Here is a tiny trained network, its code and every weight. The questions are about switching its units off for an input and a class, where a switched-off unit gives its printed mean instead of its output.

import numpy as np


def w(rows, s, z=0):
    codes = np.array(rows[::2]) - 128.0
    scale = np.full(codes.shape[1], s)
    scale[-1] = z or s
    return codes * scale


def norm(h):
    return h / np.sqrt((h * h).mean(-1, keepdims=True) + 1e-5)


def f(y):
    return y / 2 * (1 + np.tanh(0.7978845608 * (y + 0.044715 * y**3)))


def log_softmax(a):
    a = a - a.max(-1, keepdims=True)
    return a - np.log(np.exp(a).sum(-1, keepdims=True))


def net(x, mask):
    res = np.array(x, float).reshape(1, 4) / 4 @ E
    u = 0
    for l in range(4):
        y = f(norm(res) @ A[l][:, :-1].T + A[l][:, -1])
        res = res + np.where(mask[u : u + 15], y, B[l][:, -1]) @ B[l][:, :-1]
        u += 15
    return log_softmax(norm(res)[-1] @ U[:, :-1].T + U[:, -1])


A, B = {}, {}
E = w([
[123,129,128,62,126,81,3,134,198,145],'x0',
[135,133,125,73,124,223,52,133,15,124],'x1',
[123,124,128,244,132,223,64,123,190,129],'x2',
[126,130,139,237,139,10,53,126,18,139],'x3',
],0.0023)
A[0] = w([
[127,128,132,192,131,52,97,130,117,121,21],'L0N1',
[128,128,129,187,125,151,100,133,134,132,41],'L0N2',
[120,131,128,115,130,51,16,125,143,133,28],'L0N3',
[134,125,128,118,129,156,92,130,80,122,25],'L0N4',
[132,125,130,87,135,176,137,118,155,127,86],'L0N5',
[126,125,128,237,132,147,60,127,132,133,25],'L0N6',
[132,129,130,163,132,103,82,119,59,130,36],'L0N7',
[126,136,126,218,131,125,199,125,27,126,55],'L0N8',
[127,131,130,182,122,150,102,131,137,127,39],'L0N9',
[133,125,127,215,128,13,150,131,172,126,56],'L0N10',
[129,129,129,85,131,14,144,125,42,129,36],'L0N11',
[130,124,125,171,128,100,101,125,80,132,32],'L0N12',
[130,130,125,132,129,152,56,131,11,128,13],'L0N13',
[136,139,122,114,129,98,59,130,144,113,9],'L0N14',
[126,125,126,90,125,89,153,138,87,135,46],'L0N15',
],0.012,0.0014)
B[0] = w([
[97,148,104,172,92,75,215,207,173,156,211],'L0N1',
[155,131,115,124,132,69,88,96,116,77,171],'L0N2',
[215,29,148,128,136,201,120,174,151,155,221],'L0N3',
[90,156,158,71,123,105,130,61,200,171,170],'L0N4',
[91,152,87,169,61,119,193,179,116,93,177],'L0N5',
[146,153,100,171,142,80,56,98,115,3,229],'L0N6',
[122,164,89,165,75,115,206,200,125,145,211],'L0N7',
[226,14,153,130,146,207,115,173,155,163,254],'L0N8',
[153,125,121,119,140,62,99,96,112,84,165],'L0N9',
[25,192,155,19,130,202,135,40,106,181,243],'L0N10',
[156,158,93,168,140,56,68,95,110,9,248],'L0N11',
[123,153,105,171,79,98,179,198,138,144,190],'L0N12',
[14,177,155,30,158,190,156,53,109,166,248],'L0N13',
[180,64,136,139,142,165,138,122,126,149,166],'L0N14',
[135,133,130,176,125,101,52,88,155,94,175],'L0N15',
],0.013,0.0095)
A[1] = w([
[202,61,151,141,126,150,111,177,157,172,44],'L1N1',
[45,148,189,52,163,144,129,65,102,254,28],'L1N2',
[129,150,109,149,107,78,168,205,138,145,79],'L1N3',
[186,40,164,146,172,148,104,155,127,184,33],'L1N4',
[184,73,163,148,130,151,135,149,144,143,53],'L1N5',
[112,152,125,172,78,73,169,213,126,162,28],'L1N6',
[116,108,144,131,94,150,156,105,121,64,194],'L1N7',
[138,96,124,137,152,118,124,143,151,173,85],'L1N8',
[141,49,150,150,110,126,124,131,153,148,84],'L1N9',
[167,68,148,138,147,166,113,154,109,147,79],'L1N10',
[179,88,118,94,134,130,109,175,140,169,97],'L1N11',
[174,134,124,171,158,63,67,88,86,83,82],'L1N12',
[127,124,144,110,115,134,133,168,160,99,112],'L1N13',
[111,152,102,176,85,91,170,208,87,164,8],'L1N14',
[169,130,114,144,174,44,38,107,113,74,50],'L1N15',
],0.0093,0.0014)
B[1] = w([
[164,18,149,87,130,120,83,127,139,146,177],'L1N1',
[1,220,165,25,139,104,60,43,136,226,255],'L1N2',
[131,151,98,172,97,170,198,169,133,167,204],'L1N3',
[169,9,99,139,105,232,128,156,144,150,174],'L1N4',
[164,73,113,71,127,154,105,117,146,137,162],'L1N5',
[129,148,108,214,175,119,224,184,158,197,213],'L1N6',
[141,139,134,134,179,79,66,147,156,182,217],'L1N7',
[118,96,132,144,137,131,133,130,103,111,121],'L1N8',
[145,102,115,112,137,180,98,119,145,126,144],'L1N9',
[159,94,167,120,124,148,91,178,130,170,161],'L1N10',
[160,98,132,135,131,158,114,148,138,124,147],'L1N11',
[171,165,71,114,200,46,65,134,143,45,219],'L1N12',
[159,133,91,176,196,95,164,47,118,208,163],'L1N13',
[132,191,118,207,142,144,198,209,125,186,208],'L1N14',
[175,142,110,202,76,33,95,58,97,44,235],'L1N15',
],0.011,0.0069)
A[2] = w([
[130,119,190,110,167,164,159,175,66,73,12],'L2N1',
[135,41,175,83,63,137,167,163,86,115,70],'L2N2',
[113,96,163,88,154,150,174,170,77,66,14],'L2N3',
[120,88,168,118,95,202,95,197,90,80,64],'L2N4',
[104,107,151,131,94,78,114,155,92,9,134],'L2N5',
[102,84,192,112,161,141,162,174,72,81,37],'L2N6',
[86,87,139,86,128,127,170,188,63,49,3],'L2N7',
[142,98,195,138,109,148,181,166,79,101,36],'L2N8',
[146,71,165,112,135,144,137,147,102,107,30],'L2N9',
[133,103,205,110,146,119,164,180,67,82,31],'L2N10',
[105,83,132,97,110,150,175,162,67,63,73],'L2N11',
[114,44,141,95,111,113,129,185,70,36,87],'L2N12',
[99,74,146,109,145,203,151,163,55,94,63],'L2N13',
[134,109,213,90,109,155,152,160,75,88,53],'L2N14',
[140,67,163,111,81,185,119,167,92,97,91],'L2N15',
],0.014,0.00057)
B[2] = w([
[119,153,139,116,222,209,84,153,142,60,114],'L2N1',
[156,71,8,95,118,137,55,142,234,68,168],'L2N2',
[98,81,56,92,171,151,152,95,91,96,114],'L2N3',
[254,115,173,149,103,182,138,116,87,154,163],'L2N4',
[186,167,27,146,107,52,44,50,108,74,255],'L2N5',
[139,69,73,139,150,130,129,35,37,162,117],'L2N6',
[43,136,13,132,102,225,150,194,131,94,109],'L2N7',
[160,145,166,91,158,82,140,43,84,165,147],'L2N8',
[111,44,143,115,180,155,162,131,159,114,154],'L2N9',
[51,114,235,166,237,100,81,185,149,123,112],'L2N10',
[55,73,40,111,115,157,150,101,85,136,115],'L2N11',
[34,234,129,106,40,161,214,96,189,195,176],'L2N12',
[178,101,78,186,116,91,33,121,163,102,151],'L2N13',
[175,112,130,161,113,140,160,78,102,72,127],'L2N14',
[206,55,155,119,155,105,81,212,145,153,175],'L2N15',
],0.0098,0.007)
A[3] = w([
[101,72,213,114,87,128,187,166,96,50,32],'L3N1',
[85,117,220,49,126,119,154,143,66,105,62],'L3N2',
[133,101,162,123,62,177,130,178,24,80,83],'L3N3',
[97,115,163,81,117,123,137,167,50,71,78],'L3N4',
[100,64,154,101,61,115,144,166,105,50,84],'L3N5',
[56,81,193,162,132,99,146,178,87,129,62],'L3N6',
[157,47,165,131,134,166,86,154,48,15,10],'L3N7',
[61,74,196,124,90,159,231,165,87,60,67],'L3N8',
[82,103,168,130,104,128,141,116,45,89,61],'L3N9',
[154,113,172,101,117,162,188,154,15,61,91],'L3N10',
[65,95,184,107,119,196,189,173,47,35,28],'L3N11',
[97,95,149,129,74,152,160,110,133,56,97],'L3N12',
[125,124,148,133,100,143,202,168,89,99,110],'L3N13',
[134,5,173,90,68,174,131,198,150,79,66],'L3N14',
[92,69,137,71,135,138,191,166,91,41,71],'L3N15',
],0.011,0.0012)
B[3] = w([
[92,85,159,150,127,90,154,134,121,151,97],'L3N1',
[98,172,105,93,100,158,106,116,178,129,209],'L3N2',
[142,92,112,96,69,59,132,81,136,199,103],'L3N3',
[168,187,102,120,144,139,141,159,107,193,100],'L3N4',
[131,168,96,66,176,125,189,156,177,107,112],'L3N5',
[92,117,149,199,168,77,49,166,137,162,130],'L3N6',
[36,190,102,118,95,151,209,193,134,213,222],'L3N7',
[169,116,61,133,174,127,115,152,225,194,139],'L3N8',
[102,132,53,136,100,141,120,147,197,168,105],'L3N9',
[83,136,91,139,105,146,75,152,44,157,94],'L3N10',
[150,84,174,136,123,160,158,176,124,117,100],'L3N11',
[112,155,8,97,148,115,51,183,94,173,97],'L3N12',
[122,140,17,177,61,116,134,130,170,166,205],'L3N13',
[202,54,158,177,174,175,66,86,125,200,255],'L3N14',
[111,122,60,101,181,152,170,150,130,109,95],'L3N15',
],0.011,0.0038)
U = w([
[118,160,104,184,126,128,207,181,135,153,137],'0',
[156,138,106,147,137,64,91,100,117,50,138],'1',
[52,162,162,62,126,150,118,92,133,156,140],'2',
[175,36,140,116,137,177,104,143,145,149,129],'3',
[126,127,130,132,121,129,129,133,129,117,176],'4',
[88,78,160,116,107,150,162,163,5,66,21],'5',
[79,83,187,102,108,146,172,196,67,23,3],'6',
],0.012,0.0064)

Each question gives the input, the list of numbers given to net, and the class t.
The units are the neurons (one row each of A and B). Each row of codes is followed by its name. A weight is (code - 128) times the scale printed after its matrix; where a second scale follows, it is the last column's (A, B and U).
mask holds one flag per neuron, layer by layer. A switched-off neuron (its flag False) gives its mean, the last column of its row in B, instead of its output. The means were averaged over made-up inputs and are rounded, as every weight is.
A unit's drop is (log p(t) with every unit on - log p(t) with that unit switched off) / (log p(t) with every unit on - log p(t) with every unit switched off).
The circuit of an input: a set's keep is (log p(t) with only the set's units on - log p(t) with every unit switched off) / (log p(t) with every unit on - log p(t) with every unit switched off). Starting from the 12 units with the biggest drops (on a tie, the unit counted first), units are removed one at a time, each time the one whose removal leaves the highest keep (on an exact tie, the one counted first), for as long as the keep stays at least 0.8.
circuit, biggest first: the units of the circuit, biggest drop first
most important unit: the unit with the biggest drop
k most important neurons: the k neurons with the biggest drops, biggest first
top k neurons in layer l: the k neurons of layer l with the biggest drops, biggest first
drop of u: that unit's drop, to one decimal
input [-2,4,3,-7], class 0: 2 most important neurons -> (L0N8; L0N13)
input [3,-3,0,7], class 0: most important neuron -> (L0N1)
input [-5,7,5,6], class 2: 3 most important neurons -> (L0N13; L0N11; L0N4)
input [3,-7,6,0], class 2: 4 most important neurons -> (L0N10; L0N11; L1N2; L0N15)
input [-7,5,3,3], class 3: 2 most important neurons -> (L0N8; L0N10)
input [-8,7,-3,0], class 3: 3 most important neurons -> (L0N8; L0N10; L1N4)
input [-8,-8,0,-1], class 2: 3 most important neurons -> (L0N10; L1N2; L0N3)
input [5,-2,-1,4], class 3: top 2 neurons in layer 0 -> (L0N3; L0N14)
input [-4,-1,-2,-8], class 0: 2 most important neurons -> (L0N8; L0N10)
input [-7,-5,-2,-6], class 3: 3 most important neurons -> (L0N13; L0N10; L0N1)
input [-2,8,2,8], class 0: 4 most important neurons -> (L0N7; L0N12; L0N10; L0N1)
input [2,6,-5,4], class 2: 3 most important neurons -> (L0N13; L0N6; L0N4)
input [-6,2,-5,-2], class 3: 2 most important neurons -> (L0N8; L0N6)
input [-5,1,0,7], class 0: 2 most important neurons -> (L0N7; L0N1)
input [0,7,2,3], class 2: most important unit -> L0N13
input [-8,0,-5,-8], class 0: 4 most important neurons -> (L0N5; L0N3; L0N8; L0N10)
input [-7,-5,2,-7], class 0: top 3 neurons in layer 0 -> (L0N8; L0N3; L0N5)
input [-8,1,-7,1], class 3: top 2 neurons in layer 0 -> (L0N8; L0N6)
input [6,-6,0,7], class 0: top 4 neurons in layer 0 -> (L0N1; L0N8; L0N13; L0N10)
input [6,8,-3,4], class 2: top 2 neurons in layer 0 -> (L0N13; L0N8)
input [4,8,6,0], class 2: circuit, biggest first -> (L0N13)
input [-3,-7,-6,7], class 0: top 2 neurons in layer 0 -> (L0N1; L0N13)
input [7,-2,0,5], class 3: top 2 neurons in layer 0 -> (L0N3; L0N14)
input [6,6,-1,-3], class 2: top 2 neurons in layer 0 -> (L0N8; L0N4)
input [6,-2,-3,3], class 3: drop of L0N3 -> 2.1
input [8,-5,1,0], class 3: drop of L0N3 -> 2.0
input [7,-4,-6,-6], class 3: drop of L0N1 -> 1.7
input [-7,-7,1,-5], class 2: drop of L3N11 -> 0.0
